Each row is followed by its class.
[-12  39   2  23   9  12  13   6   8  33   2  13   6  34 -24  -8  -9  30
 -21  59  30 -29  15 -15  45 -40  -7 -36  47  12  38  -4 -12  -5  10   7
   9 -30] => <124>
[ 13 -33  21   9   3 -33  22 -10  26 -10  38 -22  19  51 -18 -43   7   2
 -23  19  -4  -3  31  -7 -17  -8   5  17  -2 -12   6  -5 -32 -23 -51  10
  11  -7] => <148>
[  4 -14  28 -18  18 -43  12  42 -10  13  33   1  -7  42 -24 -15 -32  30
   5 -15  56 -24   7  34 -11   8 -13   8  -8  38   7  -2  35  -6 -25  -1
  16 -15] => <97>
[ 31  20  13  -9  12   9  14  24 -21  33  -6  -5  -6  15   9  -9 -35  15
 -11  23  15  29 -18  27  19 -16 -29 -15   7  24  32  15   0  34 -24  33
 -33  17] => <148>
[ 15  11 -20 -12 -27 -26   4  -4 -14   2  -8  -1  -1  -5  15 -16   9   0
   6   2 -17  19  -4   2 -32 -18 -11  18 -11  31  27  10  -5  -1  16  24
 -14  27] => <34>
[ -2 -31  31  11  48  -2 -32 -34  22 -28 -22 -20   1  13  17   2  -2 -15
  13  -4   4   0  20  -5 -10  48 -41 -16  24 -53  -9 -44  14  -5 -22 -12
  15 -16] => <97>
[-17  20 -39   1   7   9  20  15   2 -46  13   8 -14 -22 -22 -19  -7 -16
 -42 -37 -91  19 -23  -7  37 -21   1   9   2  29 -40  32 -47  53  20 -22
  -5  32] => <112>
[  5  42   2  51  22  10  37   5  26  -7  -4  -1 -28 -30  -5 -14 -19 -52
   8  27  24 -15   8 -22 -23  17 -28 -36  38 -57 -13 -18 -23  62  -1  14
 -20  -4] => <3>
[ 10  45 -11 -20 -14   6 -41 -15 -17  14  25   5  42 -37   2 -15 -22  30
 -25  19   5 -16 -23  24  -4   6 -19 -28  -7  -6   3  72 -20  12  -6  -4
  22 -15] => <124>
[-17  -8 -22   4 -37  -2  18 -38 -17  -3   1  -2   1  -5   7   4  -2  12
  19 -21  21  -1  -2  -3 -33  -9  39   3 -29   2   1  21  14 -10  -3 -10
  -2 -19] => <3>
[-26  17 -20   1  -8 -30 -17 -21  -6  -1  -8   6  43   9  -5 -21  -7  33
  20  30  -3 -24 -11   6  28 -37  13 -19 -10  -9   1  11 -13   6  -1  15
  21 -24] => <124>
[  8  39  12   5  -4  18  41  57  -6  -6  23  50  -2   5  15  91 -24 -36
 -42   9  20 -10  14  12 -54 -25  39  19 -29  16   7  63  -9 -13  43 -19
 -16  49] => <90>
[ -5 -21  -7  12  -4 -11  13  10 -13   4   5  24  -4   5  14  37 -10   8
  27 -11 -39  10 -26  13 -12 -11  30  16 -44 -19 -23  -5   8  17  -7   2
   5  39] => <142>
[-10  -3  -1   4  30 -13 -16 -19   1  13   0 -18  12  13   7 -22  11   2
 -10  31  -1  -3   3   0  14   1 -12   1 -10  -5   6  -6  -5  22  -9  13
   5   1] => <148>
[ -5   5   5  -9  18 -33 -10   3   1 -16  18  -2  15  19  11 -22 -20 -27
  25  -9   7  10  -4   3  15 -33   4   1 -44  21   1   1  23 -12  -4   9
  14  20] => <97>
[-19 -23  -7  12 -12  12  30 -37  -7  25  27   1  20   6 -54  13 -23  -1
   9  29  26  -1   0  19  30  -2  18 -25  21 -39   5 -32  27  36  -8   0
  27  -7] => <34>
[  2  27  -6   6  73 -12  83  47  28  15  12  23 -60  61 -22 -23  -3 -45
 -70  15  19  -8  13 -25  56 -21  14  38 -11  53  17 -38 -22  29   8   3
 -47  14] => <90>
[  3  -6 -29  10  -3  10  -8 -18  -8 -18 -40  -7  -9 -39   4   3  23  -2
 -11  -6 -60   1 -13   7 -39  11  -1 -13  -4   4   3   6 -43  19  -1  -6
 -26   7] => <3>
[-21 -16 -25  -2  17  10 -13 -18   8 -26 -25 -13  16   6  12  10  -7 -13
   8  23 -26  22   4   7   1 -39  15 -22 -21  -1  -6   6 -36   2   3  -6
  -2  24] => <3>
[-56 -15  45  33 -17  -5   0 -43   0 -10 -20 -21  -8 -30 -15  36  -2 -14
  27 -49   5  19   2 -17  19 -13 -18  -3  40  -9 -13  -8  22 -44 -34 -54
   0 -16] => <148>
[ 17  17  27  23 -25   2  32  36  40   3   4 -26 -17 -21  11 -15 -15  -3
 -62  49  -4  -1   5 -30  -2  -9 -19 -26  20 -50 -59  28 -64  42   3  40
 -35  20] => <97>
[-15   2 -29   7   7   5  15   5  -4   6  28  11  40  22  -7  -2   3   7
   3  22 -18   6 -14  -3  18 -48  23  14 -18  33  15  22   2  16 -16   2
   1  -3] => <148>
[-24 -27  -8   0  15 -18  12 -34   0  -9 -10  -8  29  30 -26  -9 -18  18
  11 -20 -17  -8   6   3  49  -8  41   5 -23  -7 -37   5  -4  29   7  -1
  25  -8] => <124>
[  4   9 -20 -16 -24  -7   2  14  15   5 -11  21   0 -21  -1  -3   0   0
 -19   2 -32  -6  13   8  -2 -21  -3   0  -5   7  -4 -10   4  21   8  15
   6   5] => <90>
[ 12  19 -15 -13 -26   0  -9  -6  -8  -9   6  -4  21 -27   5 -22  -1 -11
  14   3 -20  10 -13  14 -22   4 -36  -3   3 -10   5  15  -1  37  10  27
 -11  10] => <34>
[-22   0  65  26   4  29 -31   2 -31  -9  35   5  15 -15  13  79 -28  45
  33  -1  29  -5  -4  38  20  23 -27 -31  11 -32   5  39   5 -68 -22 -21
  38  -5] => <97>
[ 17  -5  22 -10   6  11  52 -45   8  25  33  10 -11  13 -18   7   1  -7
 -19  29  32   5 -11   8   2   4  22  25  14  -3  33  -8  -1  -9 -32  -1
 -26 -17] => <34>
[ -8 -18  17  -3  23  -5  16  32  19  -1  10 -16   1  37   7 -19 -29 -14
   0  -3  28  14  19   0  34 -30  -3 -10 -32   2 -16  15  -9   5  -1   5
  -9  39] => <97>
[-18  18  22  22 -21 -12  11  29 -22  12  12  32 -30  11 -27  45  -9  -5
 -28 -35  10  -7 -22  -4  26 -26  50  20 -33  27 -33  -2  20  -8  28 -17
  48  46] => <90>
[ 15  -4  -2  -8 -16  14   8 -12  -9  44  31  11  12   1 -21 -23 -36  28
 -28  13   0  -2   9  30 -10   9  10 -29  -7 -51 -24  15 -11  55  -2   2
  48  36] => <34>
[  9  -5  12 -19  18 -19 -18 -39 -19  26  -3 -19  -9   2   7 -11 -10   5
  -1  16  21  15  -2  22   8   4   1   2 -19   7   9  -1  29  34   0  19
   7  10] => <148>
[  1   6  32 -14   1 -61  11  39  16   5  34   2  -8   6  24  21 -97   0
  12  14  63  27   9  19   1 -49 -10 -11 -17 -10 -46  24  17 -10  -8  10
  44  41] => <97>
[ 14  49  15   8 -28 -18  27  13  -4  13  -6  19  -6  -7  15  13 -19  10
  39  19  33 -18  20   7 -32 -19  28  -7  17  -3  16  19  21  14  34  41
  13  16] => <112>
[  8  10 -56  34   2  73  53  -8  -2   9 -14  46   9 -84 -36   1  -8 -32
 -32 -10 -63 -23   3  -3  -4  37 -10 -48  41 -23  45 -11   3  25   2  -8
 -55 -31] => <3>
[  4  -3   2  -7  -1   0  -8 -36 -19   9  17 -14  26  21   3 -17  12  29
   2  21  -9  -4  -1  19   4  -3  12   2 -19   3  21  12   6  20 -17  25
   3 -21] => <148>
[ 25  26  -8 -10 -47   6   6  17 -47  30 -14   0 -12 -23 -14  18 -15  24
  -8 -45  -1  13  -9  28 -37  19 -19 -12  15  47  32  32  23  25  25   4
  -7  19] => <34>
[  2  -5 -14   7 -10 -14  21 -19   6 -17 -12   6  -5 -33  -4   6   5 -22
  -3 -23 -19  10  -3   1 -31  18 -19   8  23 -11  12  -2 -10  14   0  -8
 -23   4] => <34>
[-37 -16  -9   6 -19  26   7 -22  -7  12   3  17   2  12 -20  35  -8  31
  -6  17  -1  18 -24  -6  39 -42  44  -2  16   4 -12  -1   6 -14  -1 -34
  35  15] => <112>
[ 11  12  59  -3 -14 -41  -5   7   8 -29 -15 -13  -4 -24  16  21 -31 -21
  11  -4  -7   0  -7  33 -20 -22 -10 -25  -7 -24 -20  12 -22 -16 -19  22
 -19  18] => <97>
[ 15  -3  18  33 -33  15  41  26 -14  52  19  16  66  34  25  54 -17  13
  25 -14  65 -17   5   5 -30  23  39   7 -44 -33  39  22  -1 -78 -11  26
  14  23] => <34>
[ 30  34   7   3  39  -3  22  -6  14   9  38   2 -16  45  24  -8 -42 -13
 -37  11  42  25 -12 -23   3   0 -18  -6   8   8  16  -9  12  -2 -36  -7
   5 -19] => <97>
[-11  46  -6  16 -10 -52  11  -1  -9 -47  20   1  14   1 -37 -24 -27  -6
 -25 -19 -70 -10 -14 -16 -17 -28  21   8  -1  12 -68  40 -39  38  12 -13
  36   3] => <124>
[ -2   2 -10  12 -18 -19   6   1  -5 -24  -4  12 -19 -32  -7  -3  11 -12
   9 -34 -55  12 -25  -9   4  -6   3   8  -6  13  -2  -5  14   7  -3   0
 -20  15] => <142>
[  5  11  -7  -3  58   6  27  48   3  -9  -9 -11  -3 114  40  28 -56  13
  -6  -2  94  22   6 -16 -37   2  -6  13   5  38  -3   7  12   9   7 -12
   3 -10] => <3>
[ -7  21 -39 -26 -61 -20  -9   5  -8 -20  22  16  39  30   7  49  16  34
 -17  -4 -79  -4 -31  28 -31 -88  47  24 -31  65 -16  32 -26  22  30  11
  30   0] => <34>
[-19 -10 -19  -1 -16 -17  -1  -3  -5 -22 -15   5  -6 -17  -7 -22   6   9
  34 -58 -53  -8 -12  13   5  10 -26  13   6   3 -18 -27   8  27  -3   0
  10  -9] => <112>
[ -6 -22 -18 -16  11 -33   6  10  -2  45  19  12  -3   9  -8  33 -54  22
 -53   8  53  -2  12  13   4  17  14   6  -6  -1 -29  -5  31  19  47  -2
  68  33] => <34>
[-13 -25   9  11 -14 -33  10 -42  -3  11  46  -7  38  22  -3  22 -24  26
  35  24  50   7  -8  23  -4   5  25   3 -19 -59  -4  -1 -10 -24 -47  -2
  57   0] => <34>
[ -7   1  31   7  -9   3 -10  37  39  61  41  -3  16   1  31   7   5  57
  41  60  39 -16   4  -1 -11 -41 -26   8  -9 -10 -24  27 -26 -14 -50   4
  33   2] => <97>
[ 18   3   7 -11  17 -22  10 -10   2  32   2 -14   5  19  21   0  -8  13
 -25   3  26  -9   4  16   8   7  36  11 -40   6 -11  21   5  57  15  39
   2   8] => <148>
[-20  -7  -1   5  34 -45  13  27  23   8  28  -3 -14  20   7  -2   5   9
   7  -9   6   4 -10   1  33 -49  16  26 -51  50 -10  20 -37 -10 -33 -21
   7  26] => <97>
[-17  -1  20 -25 -57 -44 -28 -29 -50 -32 -11 -22  36  -2 -49  28 -41 -27
  -7 -21 -35  14 -14  29 -64  -4 -10 -11  23  15 -16 -25  50 -37  14 -16
  36   0] => <34>
[-10   6  20  30   7  -7   5 -28 -26 -13 -16  -4  17  -6  -6  16 -16 -15
 -13 -17  -3   1 -10   8  24  11  43 -25 -18 -37 -11  15   2  23  12  13
   4  23] => <148>
[-18 -11   3  34  -1 -26  15   1  -5 -10   8  29   8  23  -7   8 -21  12
  -9 -47   7 -20  -8   0  24 -10  26 -26 -13 -17  18 -25  11 -49 -32 -21
  26 -13] => <97>
[ 10   8 -15  -1  11  -4  -1 -16  10 -12 -13   2   2  -5  -5 -16   0   3
  -3 -21 -56  -3  31   9  -6  23  11  -8  -7 -28 -27  -9 -11  65  -2   7
  31   9] => <90>
[ -1   3 -10   4  10 -23   9 -41  -8  -5   0  17  21  38 -20  32 -22  22
 -32  12 -30  -9  -8   3  11 -28  74   0 -14   6 -19  12 -15  12  15  -8
  44  -3] => <124>
[  8  37  -3 -23  40 -17 -11   3 -14  40   7 -42 -18 -35   3 -28 -46  -8
 -33  20  76  -2   6   6 -16  64 -49 -17   1  23  -3  21  17  18  10   5
   3 -12] => <3>
[-27 -14   3   8  16  -6  33  16  10 -18  40  13 -24  21  15  25 -30  32
  -5  51  20 -10 -14  28   2 -31 -13   6 -11 -32 -31  15 -63   6 -26  -1
  -9 -10] => <3>
[-41 -10  50   8   8   9 -41 -56 -17  -3 -23 -10   7 -13 -23 -21  23  58
  16  37 -16 -31  -2  -4  39  22 -38  -4  54 -25  -3 -17   0 -56 -11  -8
  14 -53] => <124>
[ -6  34 -11  20 -10 -12  10 -12  19   3  13  21 -36 -34 -34 -25  -9 -23
 -42   9 -49   5 -18 -25  11 -40  29 -31  21 -18 -31  -8  -2  58  -3 -24
  15  28] => <142>
[  9 -18 -42  -7  16 -21  -8 -11 -15  -5 -14 -22   2  11   1  -1  -8 -15
 -14  -3 -42  12  -5  20 -10  -2  19  -6 -57  27   0 -12 -28  22  12  17
  10  28] => <3>
[-29  25  -7  17   7 -25  14  22 -48   4  21  -2 -17 -10 -24 -33 -53   4
 -39 -43   1  -2 -23   6  10  24 -27 -11 -14 -14 -56  24  17  77  11 -15
  14  16] => <148>
[ -26   23  -10    1 -103  -49  -16  -18  -24   19   16   14   22   -2
   -3   35   -6   50   12   27  -15   -1  -28   19  -57  -86   10  -14
   11    7   11   -1  -10  -55  -27  -13   50  -10] => <34>
[ -8 -36  -4   2  11  -5 -14  11  25  23   1  11 -33 -12  -7  10  12   5
 -36 -10 -68  10  -2  13  28 -35  17  -6 -36  -1 -23  -6 -44  12 -10 -28
  15  69] => <142>
[-18 -19 -16  15 -12 -15  -7 -17  10  -2 -18  -1   0 -23  12  -7  27  -2
  26 -10 -35   9  -8 -23   0  -3   6   6 -14 -14   4 -18   9 -14 -16  -4
 -14  11] => <142>
[ 15   1   5  31  38 -36  34  -4  23 -12   9 -10 -22  -2 -16 -21 -15 -79
 -28   8  -3  11  10 -29   4   8  -8  -8  -3  -9  16 -38  -9  -8 -18   2
 -22  22] => <97>
[  1   8  -9 -12  10 -27  19 -34 -16   0  18  -9  -6   2  -8 -17 -24   0
 -10  -8  27   9   5  14   4  23   8   3  -8  -8   1  10  11  37  14   8
  10   6] => <34>
